Each row of numbers stands for one node and depends on some of the facts below. Use the named rows to name the rest.

Some facts about the nodes:
befal: Ψ runuk; φ b; θ g; β flaflak storun vafladu foru
bilam: Ψ grebem; φ b; θ g
bira: κ luflan; Ψ zitavin; φ d; θ g
botridrak: κ femo; Ψ ligel; φ c; θ h
brelin: κ storun; Ψ reska; φ b; θ g
brezil: Ψ brilek; φ f; θ j
brilek: φ c; β pasoski bira dredris pidel
briplebek: κ zagri; Ψ mastustum; φ b; θ h
brudrotrus: κ brusibi; Ψ foru; φ c; θ h
brufom: κ riflos; Ψ zitavin; φ b; θ m; β daba tribruk valu
brumek: κ gribren; Ψ reska; φ d; θ h; β stoflam reska kloplaron plego vivam grufegen
brusibi: Ψ foru; φ c; θ i
daba: κ grefi; Ψ gotol; φ a; θ k
daplek: κ zazam; Ψ zetre; φ e; θ h
dostim: κ redrim; Ψ kloplaron; φ e; θ h
dredris: κ stidra; Ψ brilek; φ b; θ g
dresteplar: κ zasketrek; Ψ reska; φ e; θ h; β gatru grurifam raku grutrul nogor luvar truplek
drobre: κ mekla; Ψ refatum; φ f; θ i
drodran: κ briplebek; Ψ mastustum; φ d; θ g
drore: Ψ plaplis; φ a; θ g
drubo: φ f; β kizi grifa dubedrem
drusun: κ brufom; Ψ zitavin; φ d; θ j; β gatru zaklarek tribruk brezil
druva: φ f
druvek: κ drobre; Ψ refatum; φ d; θ i
dubedrem: κ masas; Ψ ligel; φ b; θ i
dudra: κ skonur; Ψ skudro; φ e; θ k
dugim: φ a
dustos: κ stosko; Ψ reska; φ f; θ g; β grebem miku zaklarek kega vaga stafle mestu tukla
felom: Ψ dugim; φ d; θ j
femo: κ dubedrem; Ψ ligel; φ b; θ g; β plavem
fitrutrer: κ giste; Ψ ziras; φ f; θ i
flabar: Ψ refatum; φ a; θ h; β giki
flaflak: κ vizel; Ψ rusim; φ c; θ h
fledres: Ψ druva; φ c; θ g; β briplebek grebem ziras daba foru flovaflus
flovaflus: κ kega; Ψ vidre; φ c; θ i
foru: φ e
gasus: κ navitun; Ψ runuk; φ e; θ k; β giki brudrotrus
gatru: κ klisas; Ψ drubo; φ a; θ g
gesi: κ tamun; Ψ rufla; φ e; θ g
gigri: κ mifur; Ψ maflos; φ b; θ j
giki: Ψ plelin; φ a; θ i
giste: κ rasti; Ψ ziras; φ d; θ g
gotol: φ f
grebem: φ a
grefi: Ψ gotol; φ a; θ l; β tribruk
gribren: κ skunibru; Ψ reska; φ e; θ l
grifa: κ kobrim; Ψ refatum; φ c; θ g
grufegen: κ dustos; Ψ reska; φ b; θ i
grurifam: φ e
grutrul: κ lazul; Ψ zegri; φ c; θ m
gufir: κ sozofun; Ψ gotol; φ e; θ m
kega: Ψ vidre; φ e; θ g
kegri: κ trogron; Ψ ziras; φ c; θ g
kizi: κ pasoski; Ψ mastustum; φ a; θ i
kleflal: Ψ zegri; φ c; θ h
klisas: κ pufiflo; Ψ drubo; φ f; θ k; β maflos stoflam pasoski soflos bira sokigris tife
klodre: Ψ kloplaron; φ f; θ l
klogritrum: κ lanik; Ψ drubo; φ a; θ m
kloplaron: φ e
kobrim: κ flabar; Ψ refatum; φ d; θ k
lanik: κ nogor; Ψ drubo; φ a; θ g
lasetral: Ψ drubo; φ e; θ m
lazul: κ kleflal; Ψ zegri; φ f; θ g; β litru grebem foru
ligel: φ f
litru: Ψ radinus; φ f; θ g
luflan: κ tribruk; Ψ zitavin; φ d; θ l
luvar: κ bira; Ψ zitavin; φ d; θ g
maflos: φ a
masas: κ stosal; Ψ ligel; φ a; θ g; β daba brelin dostim stidra lanik brudrotrus
mastustum: φ f; β gotol segeflo brezil
mekla: κ grifa; Ψ refatum; φ d; θ g
mestu: κ felom; Ψ dugim; φ d; θ l
mifur: Ψ maflos; φ b; θ j
miku: κ bilam; Ψ grebem; φ d; θ k
muzu: κ fledres; Ψ druva; φ e; θ m
navitun: κ befal; Ψ runuk; φ f; θ g
nogor: κ lasetral; Ψ drubo; φ a; θ g
pasoski: κ drodran; Ψ mastustum; φ c; θ h
pidel: Ψ ziras; φ d; θ i
pilutral: κ valu; Ψ plelin; φ e; θ g
plagon: κ fitrutrer; Ψ ziras; φ d; θ l; β trurar felom
plaplis: φ d
plavem: κ vufu; Ψ grurifam; φ c; θ g
plego: κ muzu; Ψ druva; φ e; θ k
plelin: φ e
pleskim: Ψ ligel; φ b; θ j; β giki
plibror: κ zazun; Ψ grebem; φ f; θ l
pogim: κ vaga; Ψ skudro; φ b; θ j; β skonur stosko gigri botridrak
pufiflo: κ klogritrum; Ψ drubo; φ a; θ g
radinus: φ b
raku: Ψ stoflam; φ f; θ h
rasti: κ kegri; Ψ ziras; φ a; θ h
redrim: κ klodre; Ψ kloplaron; φ f; θ l
refatum: φ d
reska: φ b
riflos: κ luvar; Ψ zitavin; φ a; θ g
rufla: φ e
runuk: φ b; β bilam dugim raku felom flovaflus
rusim: φ a; β litru
sastu: κ gigri; Ψ maflos; φ f; θ h
segeflo: κ brudrotrus; Ψ foru; φ e; θ j
sesidak: Ψ rufla; φ a; θ h
skaplatras: κ sesidak; Ψ rufla; φ f; θ g; β litru daplek grifa lanik grufegen muzu luflan
skonur: κ pogim; Ψ skudro; φ a; θ l
skudro: φ f
skunibru: κ grufegen; Ψ reska; φ b; θ i; β flaflak bilam vebus reska brusibi botridrak radinus stafle druva
soflos: κ drore; Ψ plaplis; φ c; θ g
sokigris: κ soflos; Ψ plaplis; φ a; θ i
sozofun: κ daba; Ψ gotol; φ f; θ k
stafle: κ grutrul; Ψ zegri; φ f; θ g
stelil: κ mestu; Ψ dugim; φ f; θ g
stiba: κ zaklarek; Ψ ziras; φ c; θ g
stidra: κ trodro; Ψ brilek; φ f; θ j
stoflam: φ b
storun: Ψ reska; φ e; θ i
stosal: κ pleskim; Ψ ligel; φ d; θ g
stosko: κ dresteplar; Ψ reska; φ c; θ h
tamun: κ skaplatras; Ψ rufla; φ f; θ g; β gotol soflos redrim luvar
tebel: κ tife; Ψ brilek; φ f; θ g
tife: κ dredris; Ψ brilek; φ f; θ g
trezi: κ plavem; Ψ grurifam; φ b; θ g; β grurifam navitun kegri giste plavem
tribruk: Ψ zitavin; φ d; θ g
trodro: κ brezil; Ψ brilek; φ a; θ l; β drore botridrak klogritrum
trogron: κ stiba; Ψ ziras; φ d; θ i
truplek: Ψ zetre; φ e; θ h
trurar: κ litru; Ψ radinus; φ b; θ g
tukla: κ trezi; Ψ grurifam; φ c; θ i
tumur: κ tukla; Ψ grurifam; φ c; θ g; β mifur zitavin daba plego tuni
tuni: κ gufir; Ψ gotol; φ e; θ g
vafladu: κ stafle; Ψ zegri; φ c; θ g
vaga: Ψ skudro; φ e; θ i
valu: κ giki; Ψ plelin; φ a; θ j
vebus: κ flaflak; Ψ rusim; φ c; θ g
vidre: φ f; β grurifam daplek plego drobre
vivam: κ tuni; Ψ gotol; φ d; θ k
vizel: Ψ rusim; φ f; θ m
voklovo: κ raku; Ψ stoflam; φ e; θ h; β mifur plaplis drore reska skudro klodre tribruk tebel luflan brudrotrus
vufu: Ψ grurifam; φ c; θ g; β flaflak stoflam gesi
zagri: Ψ mastustum; φ d; θ g
zaklarek: κ pidel; Ψ ziras; φ c; θ h
zasketrek: κ brelin; Ψ reska; φ f; θ m; β zitavin giki
zazam: κ truplek; Ψ zetre; φ e; θ k
zazun: κ miku; Ψ grebem; φ d; θ g; β litru giste
zegri: φ d
zetre: φ d
ziras: φ f
zitavin: φ f

Known rows:
mastustum: [  9  21  30  27 -15  -1  37   4  -2   1  -4  14 -15 -15  -5 -18 -13  13
  16  16  14  39   1  26   2   4  11  -6  50  11   4  22  28 -12  -4  -3
  11]
tumur: [ -4   8  19 -15   3  -1  38  -7 -13   8  24  23 -11  -9   1  18  -9  23
  13  -7  24   3  15  25  -7  -2   5  35  36  22  -4  10  27  19  -3  11
  -1]
gufir: [-17   8   8   0   3 -20  17  -1 -10   9  19  -4  -7   6   3  13   3  38
  20 -13  10 -28 -17   9   3  -6   8   1  16  -3   6  -7   9  27  -7 -23
  -9]
zaklarek: [-24  13  21   4  -4 -33  -2   0   5   3  13  12  33  -4  -7  38  -5   7
  27 -24   2 -64 -17 -13  -7  -3  12 -36   9 -26  22  -1   8   8 -19 -12
  13]
vaga: [-21   0  11   9  -7 -16  16  -2  -9   8  14  -1  -3   2   4  14   0  37
  21  -9  -6 -31 -18  -2   0  -8  11  -7  17 -15   2  -5   5  27 -10 -19
  -7]
maflos: [  3   4  33  47   5 -18  21   2  -4   7   5 -10 -28  -1  17 -42   1  30
  12  12 -16  15 -20  -3  11  -3  13 -21  38   4  16  19   6   4  -8 -32
   2]
brezil: [-18  -5  17  -2  -3 -27   6   7   3   2  15   0  29   9  -3  -2   3  16
  27 -14   5 -33 -24  -5  -7  -3  13 -13  19 -19  14 -16  10   3 -14 -17
   8]
dustos: [-12   1  36 -17 -19 -18  38  14   6  13   4  17  23  -8   4  37 -13  12
  26   5  19  -5   0  13  -5  -4  13   2  37  -6  -2 -13  32   2  -5  13
  11]
grufegen: [-22  -8  33  -5 -14 -34  23  10  -3  14   5 -15   1   8  35  -1  -1  40
  24   5  -8  -1 -15 -14   6 -11  14 -10  31 -16  -1 -24   8  22  -5 -19
  -6]
tribruk: [-23  -9  29  13 -17 -21  11   4   1   8  16   9  24  -9  -7  38   3  11
  23  -8  -5 -40 -15  -9  -5  -7  13 -23  10 -25  14 -10   8  12 -16 -11
   5]
plibror: [  1  13  -6 -12  26 -24  18   6 -15   4  29 -11 -17  20  10 -21   4  42
  15 -17   9  -5  -9  -7  -7  -5   7   7  26  13   6   3  17  16  -7 -15
  -3]
grifa: [ -9  15  10   2  10 -29  12   1  -5   6  24   5   2   9  -6  15   1  29
  18 -28   1 -41 -19  -1 -10  -5  10 -12  18  -2  12   6  16  20 -11 -12
   2]
dubedrem: [-14 -11  20 -12  -5 -29  17   0 -14   8  16 -19  -6   2  21 -10   4  31
  16  -3   2  -6 -11 -26   8 -10   9  -4  30  -1   2 -20   6  20   0 -29
  -4]
runuk: [  7  -2  52  26 -23 -15  42   0  -9   3 -10   8 -30 -23  11 -21 -16  11
  11  21   3  61   7   8   5  -2  10  -6  56  16   4  19  21 -11   1  -9
  12]
voklovo: [  1  10  29 -16   2 -19  37  -6 -13   8  19  23 -12  -3  16  11 -13  19
  13 -16  17  11  12  21 -12  -3   1  25  40  27  -1  16  24  15   0  11
   0]
skaplatras: [-11   4  28 -19 -25 -19  35  -1 -11  -4  -2  11  -3  -8  -4   5 -12  20
  24 -12  25  26   3  23 -13   0   7  12  41   9 -11  -3  29   2  -3  -3
   5]
drubo: [  6  18  28  26 -13   0  36   2  -6   1  -3  15 -19 -13  -2 -24 -13  14
  16  15  13  39   1  23   0   4  10  -9  50  14   3  23  27 -14  -6  -4
  12]

Rows to name:
No name comes twice in this set of rows, the named rows included.
[-24  15  18  11  -7 -21   2   1  -1   2  11   9  23   1 -11  20  -4  24
  25 -19  -2 -43 -22  -8 -14  -3  11 -34  13 -26  21  -2   9  14 -17 -17
   5] => stiba
[-19  26  31 -20  30  19  31  -8 -17   1  16  30  -6  11  27  -1 -24  30
  11  11  21  -3  30  25  -3  -2  -1  34  61  14  22   9  14  11  11  15
  -3] => gasus
[  4  -2  41  33   3 -36  29  18   5  29  -2 -18 -25  15  44 -31  -4  44
  15  22 -22  13 -19   8  18  -3  19 -18  45   6  10  -1  17  10  -9 -22
   5] => reska
[-36  34  53 -29 -10  12  24  14   4   5 -16  27  35   2   6  49 -31  15
  25  22  17 -39  27  -1   3  -2  12 -30  56 -29  42 -17  25 -14   8  17
  15] => zasketrek
[-31   5  26   4 -18 -23   7  -1  -4   8   7   4  25  -8  -9  38   2  23
  28 -12   6 -48 -15  -3   5  -6  12 -31  11 -27  15 -16   4  19  -9 -22
  -1] => lasetral
[  6  24  27  36 -11  -1  36   0  -4   4   2  24 -17 -20  -8  -6 -13  15
  16   5  10  19   0  38   1   5  10 -11  45  14   4  32  28   1  -8   3
   8] => brilek
[  0  -1  33 -12  -4 -21  40 -10 -13   5  17  23 -13  -4   6   3 -10  24
  18 -13  13  20   9  36 -21  -2   4  32  41  20  -7  15  23  15  -3   9
  -1] => drusun
[-21   3   1  -1   4 -26   9   5  -9   3  12  -1  15  15  17 -18  -1  30
  28 -18  15 -17 -21   4  -4  -3   9  -4  24  -9   5 -10   5   8 -13 -21
   1] => sozofun
[ -7   6  21   1   0 -12  37   1 -11  -1  11  20   9  -1  19  -8 -13  18
  23   1  24  39   5  20 -24  -5   4  18  44  10  -9  11  21  -5  -6  11
   7] => klisas
[-25  12  14   8 -13 -20   6  -2  -7   2   8   1  15  -6  -3  21  -6  28
  25 -19  -2 -37 -18 -10  -4  -6  10 -31  17 -23  12  -6   6  21  -9 -20
   0] => trogron
[-10   7  11  -3  10 -25  10   5  -2   2  24  -1  10  16   5 -13   3  25
  22 -15   4 -19 -17  -5  -7  -4  10  -1  26  -6  14 -10  12   7 -13 -18
   5] => stidra
[-29 -19  57  -7 -24 -39   9  15  13  15  -3  -7  39  -5  15  43   0  12
  26   5 -10 -46 -13 -31   7 -13  18 -38  21 -35  25 -34   7   0 -12 -21
  13] => brelin
[-13  11  34 -11 -20 -17  31  -1  -2   5   8  26  14 -16 -13  45 -12   8
  20 -17  21  -9   8  23 -14  -3   7  -4  28  -2   3   3  27   8  -7  10
   8] => vufu

Now the same nodes, written a new way:
Some rows with their names:
bira: [-15  18  14  22  78 -14  25   3 -13  12  21 -39  48 -14 -93  57 -34   3
  20 -30  10  -5  11 -22   6  -6  -1  26 -36]
vidre: [ 17  17 -51   3 -52  -9  21  18 -14  24  -7  22 -23   3   4 -36 -23  16
   5  19 -13  -4 -21 -25 -57 -25  27  30  25]
flovaflus: [ 18 -35  19 -21   2 -30 -28 -30  17 -11   2  -9   5   8  17  19  12 -20
 -27  17 -12 -14 -17   8  11  18 -14 -49   5]
kizi: [ 18 -52   9  -8  -9   5 -38 -39  26 -26   5 -29  11  14  21  25  14 -27
 -14   7 -22 -38 -29  45  29   1  -5 -26 -15]
pasoski: [ 40  -4  13 -18  77 -42   2   4  34  -1  15 -51   9   0 -56  12  -7 -10
  -5 -29  30  16  17 -38 -18  10 -35  -5 -21]
plibror: [ 30 -15 -38 -23 -14 -21  -1  -2  -5  13 -12   0 -35  -4 -12  22  13   7
   4  34  -4  -8 -12  19 -20  -7  -3  -9 -13]
radinus: [  1  24   8  -3 -16 -14   6  12  30 -47  20  -9  20 -13  24  -7   4 -11
  -2 -11  -9   3 -24  -7  21  44 -23  10   8]
flabar: [-23  -3 -12  57 -55  41 -12 -20 -32  19  -3  43  24  27 -12 -35  -4  29
  35 -13  -6   8  34  -6 -19 -66  83  44  34]
nogor: [-36   3  27  43  42  17 -12   7 -24 -29  29  -4  45 -14 -23  31   5  17
  23 -25 -12   5  -2  -1  38   0  11  16 -25]
gotol: [ 16  26 -26  -5  16 -32  17  20  -5 -15  22 -18  31 -20 -23  17 -13   4
  -8 -13  -7   2 -49 -17 -23  17 -27   1 -24]
truplek: [ -2   4  -2 -26  39   6  -9  -5  20  -6   6  -6   9   3   9  -9 -24 -14
 -11  -6  -7  19   7 -16   9  28 -32 -22  -7]
sastu: [ 39 -25 -40 -23 -15 -29  -9 -11   8  13 -12  -4 -23   8  -4  16   5   6
   8  21  -4  -1   0  10 -33 -15  -4 -23 -14]
befal: [ -8  12  10   2 -20  10   4  -4   4  24 -27   7 -48   9  -8 -49   1   4
  18  -1  22 -10  24 -11  -7 -23  34  28  46]
lazul: [-21  23 -23   2 -25  16  14   7 -37  34 -27  34 -26   7 -13 -20 -23  23
  19  23   2  -3  17  -4 -30 -24  32  23  18]
gribren: [  3  11  24 -19  -8  -2  20  -1  16  52 -25 -29  -9  -6  15 -26  27  22
  -5  33  40  33  20  35 -24  11 -37 -13  25]
mekla: [-14   6  -1 -13   6  21  -1   3  -8  13  -5 -12 -27   2   2 -12  -7   0
   3  -5  10 -17   8  11   1 -11   2  22  -5]
stelil: [ 23 -15 -17 -13  -9 -22   2  -8  -9  -8  -6  -6 -42  -3 -17  19  16  23
   5  41   5 -17 -16  16 -32  -1  -1  -4  -9]

Rows to name:
No name comes twice in this set of rows, the named rows included.
[-11   5  32  72  14 -15   1  27 -13 -36  16  66  57 -23  38  36  20 -10
 -28 -43  22  51  20 -19  13  -7  27 -35 -40] => zaklarek
[ 13  10 -36  -6 -21 -13  15   7 -10   1   3   9  -2 -10  -5 -16 -15   8
  -2  15 -17  -2 -32 -13 -36  -7   6  13   0] => ligel
[ 13 -11   5   0 -29   7   0 -13  13  14 -28   5 -66  14 -17 -52  22  12
  16  14  38 -18  24  -9 -20 -28  34  34  53] => femo
[  3  -3  -4 -22   9   3 -15  10  19  22   0   2 -27  30  -6 -20  28  -6
 -24  15   2  -2   2 -17  -2 -13 -11 -35  13] => zazam
[ 10   7 -27  28 -75   4  14   0   8   0  -6  -5  -6  14   5 -43  -1   0
  21  -3   4 -15  -6   7 -22 -47  32  61  43] => rusim
[ 43 -22 -14   0 -66  -4   7 -31  16  69 -32 -35   2  20  -2 -12  33  21
  24  21  28  12  30  56 -43 -37   8  10  37] => brumek
[-14   7  -2 -20  29  35 -21  10   6   5  12 -22  16  16  19   6  -3 -24
 -28 -18 -30 -11 -13  12  43  -4 -20 -27 -22] => miku
[-20 -25  44  59  13   0 -19 -14 -39   7  29  37  36 -16  -9 -11  -4  13
  13   6   8  26   7 -30 -28  12  50  14   4] => lasetral
[-10  11  29  66 -42  11  16  -3 -25  74  -2  23  55  -2 -10 -34  25  42
  19   2  21  67  45   5 -61 -22  34  -3  47] => dresteplar
[ 10 -21  -5 -16 -14 -23  -3   1   8  -2  -8   4 -48  -5 -28  10  20  11
   9  40  10 -19  10   2  -6   7  -8  -8  12] => pilutral
[ 19 -43   5 -15 -20  -8 -25 -45   7  12  -4 -20 -22  14 -12  17  11 -16
  -8   9  -8 -25 -10  11 -11 -15  11  -8   7] => druvek
[-24  14  41  26  -5  25   4  -4 -16  18   5   5  85 -17  54   3  16  31
  12   1 -25  61  18  29   7  47 -19 -36   6] => stosko
[ 32 -38 -23  -4 -45 -14 -11 -19  15  18 -18  18 -45  18  -6 -23  14   0
  12  30   8   3  31  -6 -42 -20  14 -13  46] => voklovo
[ 43  31 -11  12  13 -66  38   8  22  32   3 -31   0  15 -85  -6 -22   8
  12 -21  39   5   5 -70 -72 -25  23  53  48] => brilek

